Below is a small trained network, with its code and all its weights. Each question gives an input and a class and asks what happens when units are switched off, that is, made to give their printed mean instead of their output.

import numpy as np


def w(rows, s, z=0):
    codes = np.array(rows[::2]) - 128.0
    scale = np.full(codes.shape[1], s)
    scale[-1] = z or s
    return codes * scale


def f(y):
    return y / 2 * (1 + np.tanh(0.7978845608 * (y + 0.044715 * y**3)))


def log_softmax(a):
    a = a - a.max(-1, keepdims=True)
    return a - np.log(np.exp(a).sum(-1, keepdims=True))


def net(x, mask):
    res = np.array(x, float).reshape(1, 8) / 4 @ E
    y = f(res @ A[0][:, :-1].T + A[0][:, -1])
    res = res + np.where(mask, y, B[0][:, -1]) @ B[0][:, :-1]
    return log_softmax(res[-1] @ U[:, :-1].T + U[:, -1])


A, B = {}, {}
E = w([
[252,134,152,104],'x0',
[128,127,130,127],'x1',
[129,128,128,127],'x2',
[115,224,195,162],'x3',
[129,128,127,129],'x4',
[107,179,112,26],'x5',
[129,130,124,129],'x6',
[128,128,128,128],'x7',
],0.017)
A[0] = w([
[133,151,165,197,120],'neuron 0',
[177,101,145,155,173],'neuron 1',
[128,101,94,67,137],'neuron 2',
[136,163,155,205,139],'neuron 3',
[114,78,112,180,179],'neuron 4',
[159,35,100,162,234],'neuron 5',
[92,183,129,80,105],'neuron 6',
[93,169,152,135,149],'neuron 7',
[197,136,152,100,156],'neuron 8',
[115,196,143,128,138],'neuron 9',
[95,144,126,157,155],'neuron 10',
[122,103,80,74,145],'neuron 11',
[114,117,93,57,182],'neuron 12',
[111,212,154,68,36],'neuron 13',
[127,75,93,173,158],'neuron 14',
[73,157,130,104,114],'neuron 15',
[137,125,101,95,109],'neuron 16',
[41,98,106,159,254],'neuron 17',
[249,165,145,97,142],'neuron 18',
[78,101,119,155,185],'neuron 19',
],0.016,0.0071)
B[0] = w([
[61,72,162,202,178],'neuron 0',
[155,75,78,182,182],'neuron 1',
[79,75,127,106,172],'neuron 2',
[92,106,157,179,185],'neuron 3',
[164,180,178,121,188],'neuron 4',
[201,131,78,125,222],'neuron 5',
[148,138,80,101,192],'neuron 6',
[139,141,82,160,176],'neuron 7',
[141,84,165,116,202],'neuron 8',
[161,170,97,149,188],'neuron 9',
[121,173,104,154,159],'neuron 10',
[76,116,140,72,174],'neuron 11',
[93,116,113,71,185],'neuron 12',
[189,159,113,80,210],'neuron 13',
[173,177,155,114,186],'neuron 14',
[134,135,64,126,172],'neuron 15',
[112,91,150,97,148],'neuron 16',
[111,248,164,104,217],'neuron 17',
[150,83,229,107,250],'neuron 18',
[122,205,145,120,179],'neuron 19',
],0.013,0.023)
U = w([
[200,183,183,94,225],'0',
[51,160,148,193,95],'1',
[6,139,103,92,172],'2',
[158,174,42,130,3],'3',
[226,83,92,137,135],'4',
[101,68,177,187,153],'5',
[85,61,167,81,36],'6',
],0.013,0.0038)

Each question gives the input, the list of numbers given to net, and the class t.
The units are the neurons (one row each of A and B). Each row of codes is followed by its name. A weight is (code - 128) times the scale printed after its matrix; where a second scale follows, it is the last column's (A, B and U).
mask holds one flag per neuron, in row order. A switched-off neuron (its flag False) gives its mean, the last column of its row in B, instead of its output. The means were averaged over made-up inputs and are rounded, as every weight is.
A unit's drop is (log p(t) with every unit on - log p(t) with that unit switched off) / (log p(t) with every unit on - log p(t) with every unit switched off).
The circuit of an input: a set's keep is (log p(t) with only the set's units on - log p(t) with every unit switched off) / (log p(t) with every unit on - log p(t) with every unit switched off). Starting from the 12 units with the biggest drops (on a tie, the unit counted first), units are removed one at a time, each time the one whose removal leaves the highest keep (on an exact tie, the one counted first), for as long as the keep stays at least 0.8.
circuit, biggest first: the units of the circuit, biggest drop first
k most important neurons: the k neurons with the biggest drops, biggest first
drop when u is switched off: that unit's drop, to one decimal
input [-4,-5,-1,2,2,1,7,5], class 3: circuit, biggest first	[neuron 18]
input [0,-4,0,3,3,1,1,-2], class 3: circuit, biggest first	[neuron 18; neuron 4]
input [-8,6,-8,-4,-2,0,-3,-3], class 0: 3 most important neurons	[neuron 17; neuron 4; neuron 14]
input [7,6,4,0,7,1,-8,-7], class 6: 2 most important neurons	[neuron 18; neuron 17]
input [2,-7,2,-7,0,1,-1,-8], class 6: 2 most important neurons	[neuron 11; neuron 2]
input [6,-8,-6,-4,-2,0,7,4], class 4: 2 most important neurons	[neuron 5; neuron 1]
input [-7,7,7,0,1,5,5,-8], class 2: 3 most important neurons	[neuron 5; neuron 12; neuron 11]
input [-2,1,6,5,1,2,-7,-5], class 3: drop when neuron 18 is switched off	0.1
input [-2,-3,5,1,3,0,-6,8], class 1: drop when neuron 5 is switched off	0.3
input [0,-2,-2,-6,-1,4,-6,-4], class 2: drop when neuron 18 is switched off	0.4
